Here is a tiny trained network, its code and every weight. The questions are about switching its units off for an input and a class, where a switched-off unit gives its printed mean instead of its output.

import numpy as np


def w(rows, s, z=0):
    codes = np.array(rows[::2]) - 128.0
    scale = np.full(codes.shape[1], s)
    scale[-1] = z or s
    return codes * scale


def f(y):
    return y / 2 * (1 + np.tanh(0.7978845608 * (y + 0.044715 * y**3)))


def log_softmax(a):
    a = a - a.max(-1, keepdims=True)
    return a - np.log(np.exp(a).sum(-1, keepdims=True))


def net(x, mask):
    res = np.array(x, float).reshape(1, 4) / 4 @ E
    y = f(res @ A[0][:, :-1].T + A[0][:, -1])
    res = res + np.where(mask, y, B[0][:, -1]) @ B[0][:, :-1]
    return log_softmax(res[-1] @ U[:, :-1].T + U[:, -1])


A, B = {}, {}
E = w([
[194,9,190,163],'x0',
[254,135,168,105],'x1',
[66,171,238,4],'x2',
[101,55,104,107],'x3',
],0.0091)
A[0] = w([
[71,192,108,99,170],'neuron 1',
[114,63,77,226,195],'neuron 2',
[116,92,194,118,96],'neuron 3',
[125,90,142,164,191],'neuron 4',
[114,24,164,106,237],'neuron 5',
[219,195,157,138,253],'neuron 6',
[101,91,158,96,172],'neuron 7',
[92,197,153,136,198],'neuron 8',
[90,196,73,74,199],'neuron 9',
[120,74,171,159,166],'neuron 10',
[48,198,99,113,216],'neuron 11',
[142,115,175,131,86],'neuron 12',
[103,83,111,186,107],'neuron 13',
[89,122,131,143,157],'neuron 14',
[102,70,59,249,241],'neuron 15',
],0.016,0.0038)
B[0] = w([
[21,195,124,160,200],'neuron 1',
[194,75,11,124,227],'neuron 2',
[150,101,141,89,164],'neuron 3',
[161,94,112,67,162],'neuron 4',
[120,81,156,26,197],'neuron 5',
[199,160,143,192,203],'neuron 6',
[81,145,190,103,161],'neuron 7',
[108,188,116,137,183],'neuron 8',
[103,178,154,144,209],'neuron 9',
[142,114,118,61,171],'neuron 10',
[17,231,98,105,219],'neuron 11',
[152,128,148,114,149],'neuron 12',
[104,87,87,125,174],'neuron 13',
[50,124,84,120,148],'neuron 14',
[130,65,5,105,251],'neuron 15',
],0.011,0.018)
U = w([
[142,77,247,62,7],'0',
[211,156,192,198,237],'1',
[155,55,37,132,19],'2',
[47,214,133,141,182],'3',
],0.012,0.0011)

Each question gives the input, the list of numbers given to net, and the class t.
The units are the neurons (one row each of A and B). Each row of codes is followed by its name. A weight is (code - 128) times the scale printed after its matrix; where a second scale follows, it is the last column's (A, B and U).
mask holds one flag per neuron, in row order. A switched-off neuron (its flag False) gives its mean, the last column of its row in B, instead of its output. The means were averaged over made-up inputs and are rounded, as every weight is.
A unit's drop is (log p(t) with every unit on - log p(t) with that unit switched off) / (log p(t) with every unit on - log p(t) with every unit switched off).
The circuit of an input: a set's keep is (log p(t) with only the set's units on - log p(t) with every unit switched off) / (log p(t) with every unit on - log p(t) with every unit switched off). Starting from the 12 units with the biggest drops (on a tie, the unit counted first), units are removed one at a time, each time the one whose removal leaves the highest keep (on an exact tie, the one counted first), for as long as the keep stays at least 0.8.
circuit, biggest first: the units of the circuit, biggest drop first
top k neurons: the k neurons with the biggest drops, biggest first
drop when u is switched off: that unit's drop, to one decimal
input [8,8,0,-8], class 1: circuit, biggest first -> neuron 6
input [-1,5,6,-6], class 1: circuit, biggest first -> neuron 6; neuron 11
input [-1,8,-4,1], class 1: circuit, biggest first -> neuron 6; neuron 15
input [5,3,-1,-4], class 1: circuit, biggest first -> neuron 15; neuron 6
input [5,-5,2,0], class 0: top 2 neurons -> neuron 15; neuron 5
input [2,2,6,-5], class 0: top 3 neurons -> neuron 11; neuron 2; neuron 3
input [7,-7,2,-7], class 0: top 3 neurons -> neuron 15; neuron 2; neuron 5
input [-6,7,-3,3], class 1: drop when neuron 11 is switched off -> 0.1
input [8,8,2,-8], class 1: drop when neuron 6 is switched off -> 1.6
input [5,4,3,-8], class 1: drop when neuron 6 is switched off -> 0.3
